Below are the code and all the weights of a small trained network. Each question names an input and a class and asks about switching units off, where a switched-off unit gives its printed mean instead of its output.

import numpy as np


def w(rows, s, z=0):
    codes = np.array(rows[::2]) - 128.0
    scale = np.full(codes.shape[1], s)
    scale[-1] = z or s
    return codes * scale


def f(y):
    return np.maximum(y, 0)


def log_softmax(a):
    a = a - a.max(-1, keepdims=True)
    return a - np.log(np.exp(a).sum(-1, keepdims=True))


def net(x, mask):
    res = np.array(x, float).reshape(1, 7) / 4 @ E
    y = f(res @ A[0][:, :-1].T + A[0][:, -1])
    res = res + np.where(mask, y, B[0][:, -1]) @ B[0][:, :-1]
    return log_softmax(res[-1] @ U[:, :-1].T + U[:, -1])


A, B = {}, {}
E = w([
[177,222,113,115,35,122,124,54,96,81,158,163],'x0',
[207,160,147,160,119,65,84,229,109,138,143,177],'x1',
[128,123,142,196,208,126,89,203,145,89,187,159],'x2',
[60,217,76,92,175,206,130,234,59,100,120,157],'x3',
[19,105,138,76,55,172,174,127,159,41,176,131],'x4',
[149,100,1,49,120,102,44,164,203,114,73,141],'x5',
[200,122,138,68,193,128,162,142,93,32,91,77],'x6',
],0.01)
A[0] = w([
[135,71,140,82,96,155,170,45,134,128,76,88,231],'neuron 1',
[122,102,107,119,9,125,100,88,153,140,195,177,251],'neuron 2',
[113,121,133,134,99,143,136,171,113,128,120,125,94],'neuron 3',
[121,142,134,129,122,166,174,158,95,76,145,129,166],'neuron 4',
[130,71,170,204,184,107,102,93,139,167,130,136,222],'neuron 5',
[123,112,117,114,86,142,170,110,147,78,134,129,181],'neuron 6',
[224,119,177,143,104,97,153,117,121,141,132,100,172],'neuron 7',
[94,94,198,126,49,131,181,109,119,168,155,128,200],'neuron 8',
[146,171,66,93,131,129,128,188,141,137,103,163,156],'neuron 9',
[127,117,136,154,146,151,99,178,113,113,150,175,128],'neuron 10',
[119,128,128,111,169,136,83,172,118,154,135,117,231],'neuron 11',
[151,161,109,110,177,158,114,168,118,152,76,142,170],'neuron 12',
[136,62,113,101,84,129,106,96,153,62,80,112,149],'neuron 13',
[131,126,102,67,114,107,117,138,142,84,104,87,206],'neuron 14',
[99,126,172,88,130,142,193,142,135,117,155,136,211],'neuron 15',
[106,153,170,136,114,164,178,136,129,93,179,122,181],'neuron 16',
[93,134,125,178,159,155,150,108,99,82,119,131,155],'neuron 17',
[155,112,168,123,190,159,157,157,129,138,120,83,158],'neuron 18',
[131,102,106,172,167,123,94,207,162,144,185,119,153],'neuron 19',
[165,104,85,138,141,106,104,146,145,180,77,127,253],'neuron 20',
[104,123,128,124,157,193,109,163,74,63,179,120,148],'neuron 21',
],0.013,0.0044)
B[0] = w([
[57,157,43,132,83,116,208,147,128,217,95,38,232],'neuron 1',
[142,222,119,88,39,166,60,32,230,63,125,163,250],'neuron 2',
[182,78,133,209,122,103,144,151,135,144,114,168,154],'neuron 3',
[53,129,92,164,170,146,99,136,39,64,193,151,200],'neuron 4',
[140,118,248,118,178,69,169,128,201,162,150,76,214],'neuron 5',
[91,153,94,109,64,126,122,119,113,34,139,111,186],'neuron 6',
[189,224,114,191,137,124,221,106,131,140,89,147,215],'neuron 7',
[48,187,109,196,18,137,121,115,202,171,200,150,230],'neuron 8',
[184,87,111,141,141,177,2,158,81,140,65,130,208],'neuron 9',
[86,106,136,104,177,156,132,144,143,96,94,204,188],'neuron 10',
[130,38,115,165,171,83,80,195,112,149,125,173,186],'neuron 11',
[156,73,123,156,113,176,81,185,112,154,121,165,196],'neuron 12',
[97,161,79,95,140,67,152,159,159,81,80,70,198],'neuron 13',
[133,141,31,143,103,99,162,178,93,66,76,101,198],'neuron 14',
[106,96,89,200,93,129,188,169,92,115,153,147,196],'neuron 15',
[23,96,156,200,112,159,201,92,45,48,194,216,208],'neuron 16',
[95,61,133,136,132,135,113,98,88,168,181,106,178],'neuron 17',
[126,112,166,147,199,134,178,137,105,141,154,164,182],'neuron 18',
[100,111,137,87,185,83,120,160,185,100,115,209,203],'neuron 19',
[192,110,130,94,236,133,105,161,140,146,25,110,206],'neuron 20',
[132,77,134,140,185,109,168,118,48,58,151,192,218],'neuron 21',
],0.0083,0.019)
U = w([
[127,84,181,105,186,64,106,188,178,137,128,159,176],'0',
[70,79,149,169,139,133,151,149,23,60,234,179,41],'1',
[72,139,51,78,71,84,147,163,136,97,95,46,124],'2',
[189,97,89,128,129,168,31,200,68,138,79,146,253],'3',
[88,125,152,147,108,140,125,91,155,255,160,39,175],'4',
[163,162,100,58,78,138,62,37,159,50,114,149,32],'5',
[86,157,144,159,21,143,103,106,169,119,227,166,206],'6',
[224,174,175,189,119,84,190,95,116,169,125,112,95],'7',
],0.0096,0.0007)

Each question gives the input, the list of numbers given to net, and the class t.
The units are the neurons (one row each of A and B). Each row of codes is followed by its name. A weight is (code - 128) times the scale printed after its matrix; where a second scale follows, it is the last column's (A, B and U).
mask holds one flag per neuron, in row order. A switched-off neuron (its flag False) gives its mean, the last column of its row in B, instead of its output. The means were averaged over made-up inputs and are rounded, as every weight is.
A unit's drop is (log p(t) with every unit on - log p(t) with that unit switched off) / (log p(t) with every unit on - log p(t) with every unit switched off).
The circuit of an input: a set's keep is (log p(t) with only the set's units on - log p(t) with every unit switched off) / (log p(t) with every unit on - log p(t) with every unit switched off). Starting from the 12 units with the biggest drops (on a tie, the unit counted first), units are removed one at a time, each time the one whose removal leaves the highest keep (on an exact tie, the one counted first), for as long as the keep stays at least 0.8.
circuit, biggest first: the units of the circuit, biggest drop first
top k neurons: the k neurons with the biggest drops, biggest first
drop when u is switched off: that unit's drop, to one decimal
input [-7,-7,-2,-2,1,2,-5], class 4: circuit, biggest first => [neuron 5; neuron 21]
input [4,-3,4,-5,4,6,-1], class 5: circuit, biggest first => [neuron 2]
input [-3,-5,2,-8,1,-2,7], class 2: top 3 neurons => [neuron 1; neuron 13; neuron 6]
input [-4,-4,-5,-7,-4,2,-1], class 4: top 2 neurons => [neuron 5; neuron 1]
input [1,1,3,-5,-3,8,-4], class 0: top 2 neurons => [neuron 20; neuron 5]
input [-5,-5,-3,-3,3,-7,-3], class 6: top 2 neurons => [neuron 8; neuron 16]
input [5,-7,-2,-4,-8,3,-7], class 4: top 2 neurons => [neuron 1; neuron 5]
input [-1,-4,-5,-2,6,-6,3], class 6: top 3 neurons => [neuron 8; neuron 1; neuron 16]
input [4,4,7,-6,0,-1,-4], class 6: top 2 neurons => [neuron 2; neuron 20]
input [-3,-3,-4,-6,7,-7,5], class 6: top 2 neurons => [neuron 8; neuron 16]
input [4,3,6,1,2,5,-4], class 3: top 2 neurons => [neuron 9; neuron 8]
input [-6,0,5,-5,8,7,-6], class 5: top 2 neurons => [neuron 2; neuron 1]
input [-1,5,-7,-5,1,1,-4], class 5: top 4 neurons => [neuron 2; neuron 16; neuron 20; neuron 15]
input [4,-4,7,-8,-6,5,1], class 7: circuit, biggest first => [neuron 7]
input [-6,-4,-4,-4,-5,-4,-4], class 4: drop when neuron 19 is switched off => 0.0
input [1,-1,1,-1,-3,2,-7], class 5: drop when neuron 2 is switched off => 0.5
input [5,0,8,3,-7,0,0], class 3: drop when neuron 9 is switched off => 0.3
